Below is a small trained network, with its code and all its weights. Each question gives an input and a target symbol and asks what happens when units are switched off, that is, made to give their printed mean instead of their output.

import numpy as np


def w(rows, s, z=0):
    codes = np.array(rows[::2]) - 128.0
    scale = np.full(codes.shape[1], s)
    scale[-1] = z or s
    return codes * scale


def softmax(a):
    e = np.exp(a - a.max(-1, keepdims=True))
    return e / e.sum(-1, keepdims=True)


def log_softmax(a):
    a = a - a.max(-1, keepdims=True)
    return a - np.log(np.exp(a).sum(-1, keepdims=True))


def net(x, mask):
    ids = ['αγδθλξπστφ'.index(c) for c in x.split()]
    T = len(ids)
    res = E[ids] + P[:T]
    u = 0
    for l in range(3):
        r = res
        for j in range(3):
            rows = slice(3 * j, 3 * j + 3)
            q, k, v = (r @ M[l][rows].T for M in (Q, K, V))
            z = softmax(np.where(np.tri(T) > 0, q @ k.T / 3**0.5, -1e9)) @ v
            o = O[l][rows]
            res = res + np.where(mask[u + j], z, o[:, -1]) @ o[:, :-1]
        u += 3
    return log_softmax(res[-1] @ U[:, :-1].T + U[:, -1])


Q, K, V, O = {}, {}, {}, {}
E = w([
[150,85,33],'α',
[62,89,16],'γ',
[135,160,78],'δ',
[182,8,71],'θ',
[71,95,156],'λ',
[243,39,151],'ξ',
[134,103,69],'π',
[76,195,124],'σ',
[170,110,186],'τ',
[181,252,50],'φ',
],0.014)
P = w([
[35,182,252],'0',
[34,131,252],'1',
[22,113,218],'2',
[15,113,217],'3',
[7,87,213],'4',
[14,124,208],'5',
],0.0021)
Q[0] = w([
[37,136,166],'0.h1',
[103,170,121],'0.h1',
[145,188,94],'0.h1',
[73,254,125],'0.h2',
[111,148,163],'0.h2',
[126,113,144],'0.h2',
[95,133,204],'0.h3',
[202,129,180],'0.h3',
[130,7,187],'0.h3',
],0.024)
K[0] = w([
[157,127,208],'0.h1',
[160,166,151],'0.h1',
[157,190,102],'0.h1',
[38,180,2],'0.h2',
[75,177,113],'0.h2',
[144,141,151],'0.h2',
[98,59,216],'0.h3',
[202,142,197],'0.h3',
[178,37,140],'0.h3',
],0.023)
V[0] = w([
[111,48,100],'0.h1',
[150,80,84],'0.h1',
[99,76,126],'0.h1',
[233,79,253],'0.h2',
[123,151,191],'0.h2',
[65,187,98],'0.h2',
[216,54,154],'0.h3',
[93,161,117],'0.h3',
[234,28,164],'0.h3',
],0.0055)
O[0] = w([
[105,205,116,171],'0.h1',
[102,167,120,166],'0.h1',
[119,186,119,149],'0.h1',
[64,255,104,255],'0.h2',
[126,130,99,131],'0.h2',
[161,56,114,48],'0.h2',
[135,184,73,209],'0.h3',
[125,106,147,94],'0.h3',
[134,202,56,232],'0.h3',
],0.0088,0.0047)
Q[1] = w([
[111,111,100],'1.h1',
[228,173,159],'1.h1',
[89,121,140],'1.h1',
[160,129,147],'1.h2',
[6,142,76],'1.h2',
[80,138,121],'1.h2',
[77,75,230],'1.h3',
[171,133,107],'1.h3',
[199,98,149],'1.h3',
],0.015)
K[1] = w([
[126,118,83],'1.h1',
[61,207,199],'1.h1',
[171,91,141],'1.h1',
[149,130,143],'1.h2',
[4,138,99],'1.h2',
[78,136,126],'1.h2',
[92,41,238],'1.h3',
[181,156,116],'1.h3',
[231,132,184],'1.h3',
],0.013)
V[1] = w([
[128,118,70],'1.h1',
[6,105,114],'1.h1',
[17,108,105],'1.h1',
[171,113,148],'1.h2',
[188,80,201],'1.h2',
[245,104,155],'1.h2',
[208,105,72],'1.h3',
[64,150,180],'1.h3',
[1,161,218],'1.h3',
],0.0055)
O[1] = w([
[81,74,144,154],'1.h1',
[30,182,130,132],'1.h1',
[29,176,143,140],'1.h1',
[157,163,123,81],'1.h2',
[213,172,79,2],'1.h2',
[186,254,125,36],'1.h2',
[68,172,121,130],'1.h3',
[200,81,139,125],'1.h3',
[222,64,139,119],'1.h3',
],0.0045,0.0051)
Q[2] = w([
[146,183,204],'2.h1',
[109,70,40],'2.h1',
[130,240,47],'2.h1',
[5,93,104],'2.h2',
[193,174,152],'2.h2',
[245,62,121],'2.h2',
[186,94,238],'2.h3',
[197,91,109],'2.h3',
[57,64,187],'2.h3',
],0.018)
K[2] = w([
[131,157,247],'2.h1',
[122,109,18],'2.h1',
[65,254,72],'2.h1',
[77,79,45],'2.h2',
[136,134,209],'2.h2',
[244,250,106],'2.h2',
[240,57,105],'2.h3',
[199,146,164],'2.h3',
[92,10,146],'2.h3',
],0.017)
V[2] = w([
[147,112,75],'2.h1',
[202,156,116],'2.h1',
[255,156,57],'2.h1',
[117,165,121],'2.h2',
[102,116,212],'2.h2',
[81,110,127],'2.h2',
[125,223,253],'2.h3',
[170,86,24],'2.h3',
[21,81,195],'2.h3',
],0.0086)
O[2] = w([
[124,139,104,138],'2.h1',
[93,142,163,79],'2.h1',
[78,154,150,77],'2.h1',
[123,163,142,179],'2.h2',
[126,79,148,83],'2.h2',
[91,90,103,252],'2.h2',
[182,157,254,159],'2.h3',
[106,142,36,91],'2.h3',
[98,45,160,178],'2.h3',
],0.011,0.0029)
U = w([
[96,72,108,114],'α',
[169,62,173,192],'γ',
[123,143,213,183],'δ',
[127,116,118,166],'θ',
[101,149,59,77],'λ',
[254,130,89,179],'ξ',
[55,118,152,103],'π',
[98,207,128,24],'σ',
[181,104,105,250],'τ',
[2,132,172,2],'φ',
],0.0083,0.0062)

Each question gives the input, a string of symbols that net reads in full, and the target symbol t.
The units are the heads (3 rows each of Q, K, V and O). Each row of codes is followed by its name. A weight is (code - 128) times the scale printed after its matrix; where a second scale follows, it is the last column's (O and U).
mask holds one flag per head, layer by layer. A switched-off head (its flag False) gives its mean, the last column of its rows in O, instead of its output. The means were averaged over made-up inputs and are rounded, as every weight is.
A unit's drop is (log p(t) with every unit on - log p(t) with that unit switched off) / (log p(t) with every unit on - log p(t) with every unit switched off).
The circuit of an input: a set's keep is (log p(t) with only the set's units on - log p(t) with every unit switched off) / (log p(t) with every unit on - log p(t) with every unit switched off). Starting from all 9 units, units are removed one at a time, each time the one whose removal leaves the highest keep (on an exact tie, the one counted first), for as long as the keep stays at least 0.8.
units of the circuit, in order: the units of the circuit, biggest drop first
unit that matters most: the unit with the biggest drop
which heads matter: for each layer, one digit per head in row order, 1 if its drop is at least 0.15 and else 0, layers parted by /
drop of u: that unit's drop, to one decimal
input τ σ λ, target γ: units of the circuit, in order => (0.h3, 2.h3, 2.h1)
input ξ φ τ γ, target α: which heads matter => 001 / 010 / 001
input π γ θ σ, target γ: units of the circuit, in order => (0.h3, 0.h2)
input ξ τ θ σ τ ξ, target δ: units of the circuit, in order => (2.h3, 0.h2)
input γ τ λ, target α: unit that matters most => 2.h3
input τ γ τ τ α, target α: units of the circuit, in order => (2.h3, 0.h3, 1.h2)
input γ τ σ τ φ, target ξ: units of the circuit, in order => (0.h2, 1.h2, 0.h1)
input α γ λ, target α: which heads matter => 000 / 100 / 001
input λ σ α δ ξ α, target φ: which heads matter => 011 / 010 / 100
input ξ θ θ ξ, target λ: which heads matter => 001 / 010 / 001
input γ α α, target α: units of the circuit, in order => (2.h3, 0.h3)
input θ θ τ, target δ: units of the circuit, in order => (2.h3, 0.h2, 0.h1)
input δ σ ξ, target σ: units of the circuit, in order => (0.h3, 2.h3, 0.h2)
input δ α σ α σ τ, target δ: unit that matters most => 0.h2
input σ α γ ξ α, target φ: which heads matter => 011 / 000 / 100
input τ π λ τ λ, target γ: which heads matter => 001 / 000 / 101
input ξ ξ τ γ γ π, target α: which heads matter => 001 / 011 / 101
input θ τ ξ τ, target σ: which heads matter => 001 / 000 / 010
input θ γ π θ ξ π, target φ: drop of 2.h3 => 0.1
input δ λ α, target λ: drop of 2.h3 => 1.2
input τ α ξ λ α θ, target λ: unit that matters most => 0.h3
input δ λ τ α θ θ, target λ: drop of 2.h3 => 0.4
